Below is a small trained network, with its code and all its weights. Each question gives an input and a class and asks what happens when units are switched off, that is, made to give their printed mean instead of their output.

import numpy as np


def w(rows, s, z=0):
    codes = np.array(rows[::2]) - 128.0
    scale = np.full(codes.shape[1], s)
    scale[-1] = z or s
    return codes * scale


def norm(h):
    return h / np.sqrt((h * h).mean(-1, keepdims=True) + 1e-5)


def f(y):
    return np.maximum(y, 0)


def log_softmax(a):
    a = a - a.max(-1, keepdims=True)
    return a - np.log(np.exp(a).sum(-1, keepdims=True))


def net(x, mask):
    res = np.array(x, float).reshape(1, 6) / 4 @ E
    u = 0
    for l in range(2):
        y = f(norm(res) @ A[l][:, :-1].T + A[l][:, -1])
        res = res + np.where(mask[u : u + 14], y, B[l][:, -1]) @ B[l][:, :-1]
        u += 14
    return log_softmax(norm(res)[-1] @ U[:, :-1].T + U[:, -1])


A, B = {}, {}
E = w([
[100,145,190,87,163,193,177,103,231,59],'x0',
[76,122,157,170,97,172,229,60,47,73],'x1',
[156,46,107,101,145,151,125,115,193,170],'x2',
[186,182,187,192,107,88,157,150,252,141],'x3',
[181,54,87,60,178,176,194,126,176,131],'x4',
[113,126,127,158,85,82,147,90,194,105],'x5',
],0.004)
A[0] = w([
[91,200,172,142,131,125,118,179,142,109,86],'0.n1',
[117,211,214,134,156,112,57,189,164,64,5],'0.n2',
[59,119,99,81,145,190,124,104,177,191,58],'0.n3',
[176,119,125,77,194,147,95,178,145,125,177],'0.n4',
[119,88,63,111,109,82,79,159,134,217,102],'0.n5',
[130,72,96,87,164,220,105,90,80,85,83],'0.n6',
[4,164,89,107,80,150,76,192,58,123,239],'0.n7',
[87,131,96,205,47,117,174,47,71,127,100],'0.n8',
[90,126,181,158,90,111,133,106,87,139,103],'0.n9',
[112,170,187,142,81,176,189,87,105,66,131],'0.n10',
[109,117,85,152,131,102,195,147,218,140,96],'0.n11',
[76,103,198,167,53,75,178,129,74,110,32],'0.n12',
[165,32,155,100,124,162,189,128,188,135,116],'0.n13',
[75,112,58,107,107,233,182,170,50,86,64],'0.n14',
],0.0046,0.0027)
B[0] = w([
[97,92,139,56,111,168,132,191,103,70,175],'0.n1',
[107,170,147,76,175,110,141,209,106,49,182],'0.n2',
[132,63,193,163,215,114,149,154,126,91,153],'0.n3',
[97,41,156,187,54,126,179,95,158,83,194],'0.n4',
[169,43,67,59,90,4,27,148,145,134,194],'0.n5',
[83,77,121,60,197,179,127,124,114,143,191],'0.n6',
[184,121,95,140,121,170,202,100,219,192,253],'0.n7',
[6,143,191,143,61,162,88,102,171,26,214],'0.n8',
[178,31,106,132,110,169,170,140,189,72,173],'0.n9',
[165,65,39,97,90,76,61,179,119,149,224],'0.n10',
[212,189,175,160,125,170,101,102,91,180,180],'0.n11',
[109,55,89,197,92,145,121,74,159,86,181],'0.n12',
[151,188,206,244,188,137,113,110,126,186,204],'0.n13',
[119,245,175,56,187,130,160,67,102,186,205],'0.n14',
],0.0041,0.0049)
A[1] = w([
[110,92,93,151,39,63,135,138,140,132,209],'1.n1',
[130,82,105,42,192,198,121,67,85,174,127],'1.n2',
[151,44,134,104,141,47,95,107,104,133,101],'1.n3',
[200,109,109,154,193,180,151,103,180,175,138],'1.n4',
[166,120,81,96,60,2,54,163,100,182,1],'1.n5',
[73,122,106,69,146,164,197,89,41,142,82],'1.n6',
[91,140,181,137,63,84,28,113,154,80,216],'1.n7',
[67,138,127,167,164,127,149,72,126,94,140],'1.n8',
[87,101,47,64,120,132,94,87,47,154,125],'1.n9',
[75,149,79,211,29,157,169,114,97,78,79],'1.n10',
[75,187,160,176,46,110,124,90,89,82,125],'1.n11',
[145,162,140,65,140,185,114,118,158,130,211],'1.n12',
[100,124,163,153,158,223,237,94,162,103,118],'1.n13',
[146,120,122,131,64,83,92,151,117,136,149],'1.n14',
],0.0057,0.002)
B[1] = w([
[147,101,80,115,128,205,130,118,101,149,221],'1.n1',
[69,175,190,132,154,22,114,128,37,101,232],'1.n2',
[109,116,89,103,171,138,101,165,137,137,181],'1.n3',
[108,176,145,209,82,123,90,65,131,121,213],'1.n4',
[179,149,76,38,104,184,94,106,146,189,214],'1.n5',
[87,208,167,56,94,59,254,42,60,157,214],'1.n6',
[144,116,108,109,147,166,169,159,72,129,237],'1.n7',
[171,107,85,103,101,126,136,167,67,134,183],'1.n8',
[143,194,155,180,120,123,166,106,170,107,211],'1.n9',
[87,25,113,226,70,143,77,109,128,62,221],'1.n10',
[111,24,118,178,161,164,159,137,101,75,211],'1.n11',
[100,188,119,170,137,97,185,167,118,120,191],'1.n12',
[157,125,78,100,78,117,93,134,127,176,254],'1.n13',
[130,112,85,44,119,162,149,117,138,126,185],'1.n14',
],0.0057,0.0056)
U = w([
[66,53,162,144,210,72,49,134,137,123,3],'0',
[62,200,159,77,135,52,193,65,38,132,163],'1',
[129,184,158,90,144,146,163,246,161,49,78],'2',
[189,177,188,219,117,135,133,85,206,167,167],'3',
[204,114,33,37,120,154,59,148,150,199,144],'4',
[104,19,84,185,53,189,145,119,96,42,169],'5',
],0.012,0.0024)

Each question gives the input, the list of numbers given to net, and the class t.
The units are the neurons (one row each of A and B). Each row of codes is followed by its name. A weight is (code - 128) times the scale printed after its matrix; where a second scale follows, it is the last column's (A, B and U).
mask holds one flag per neuron, layer by layer. A switched-off neuron (its flag False) gives its mean, the last column of its row in B, instead of its output. The means were averaged over made-up inputs and are rounded, as every weight is.
A unit's drop is (log p(t) with every unit on - log p(t) with that unit switched off) / (log p(t) with every unit on - log p(t) with every unit switched off).
The circuit of an input: a set's keep is (log p(t) with only the set's units on - log p(t) with every unit switched off) / (log p(t) with every unit on - log p(t) with every unit switched off). Starting from the 12 units with the biggest drops (on a tie, the unit counted first), units are removed one at a time, each time the one whose removal leaves the highest keep (on an exact tie, the one counted first), for as long as the keep stays at least 0.8.
circuit, biggest first: the units of the circuit, biggest drop first
k most important neurons: the k neurons with the biggest drops, biggest first
k most important neurons of layer l: the k neurons of layer l with the biggest drops, biggest first
drop when u is switched off: that unit's drop, to one decimal
input [3,-8,-3,4,-2,-1], class 2: circuit, biggest first : [0.n2]
input [8,-8,0,3,2,-3], class 3: circuit, biggest first : [1.n4 0.n13]
input [5,-3,-2,7,0,-1], class 2: 3 most important neurons of layer 0 : [0.n2 0.n7 0.n1]
input [-1,-3,6,6,1,-7], class 3: 4 most important neurons : [0.n10 0.n13 1.n4 1.n13]
input [-3,-4,-6,8,-4,-4], class 4: 2 most important neurons of layer 1 : [1.n5 1.n2]
input [-1,-3,-4,0,-7,-2], class 4: 3 most important neurons : [0.n4 0.n8 1.n5]
input [-2,-3,-5,4,-3,-2], class 4: 3 most important neurons of layer 0 : [0.n8 0.n14 0.n13]
input [4,-3,4,0,-3,3], class 3: 2 most important neurons of layer 0 : [0.n8 0.n11]
input [7,-5,2,8,-3,-4], class 2: 2 most important neurons : [0.n2 0.n7]
input [2,8,5,-1,0,1], class 1: 2 most important neurons of layer 1 : [1.n6 1.n2]
input [-7,5,-4,-4,4,2], class 1: 2 most important neurons : [0.n14 1.n6]
input [6,-7,-3,-1,5,-7], class 0: 2 most important neurons : [1.n6 0.n7]
input [-8,8,5,2,1,-6], class 1: 2 most important neurons of layer 0 : [0.n14 0.n4]
input [4,-3,-6,4,6,-4], class 3: circuit, biggest first : [1.n4]
input [2,-3,7,-2,-1,4], class 0: drop when 0.n1 is switched off : -0.1
input [-2,-1,-3,0,4,6], class 4: drop when 0.n8 is switched off : 0.0
input [0,-1,-5,8,-3,0], class 2: drop when 0.n4 is switched off : 0.1
input [4,-4,5,-1,2,-5], class 0: drop when 0.n7 is switched off : 0.2
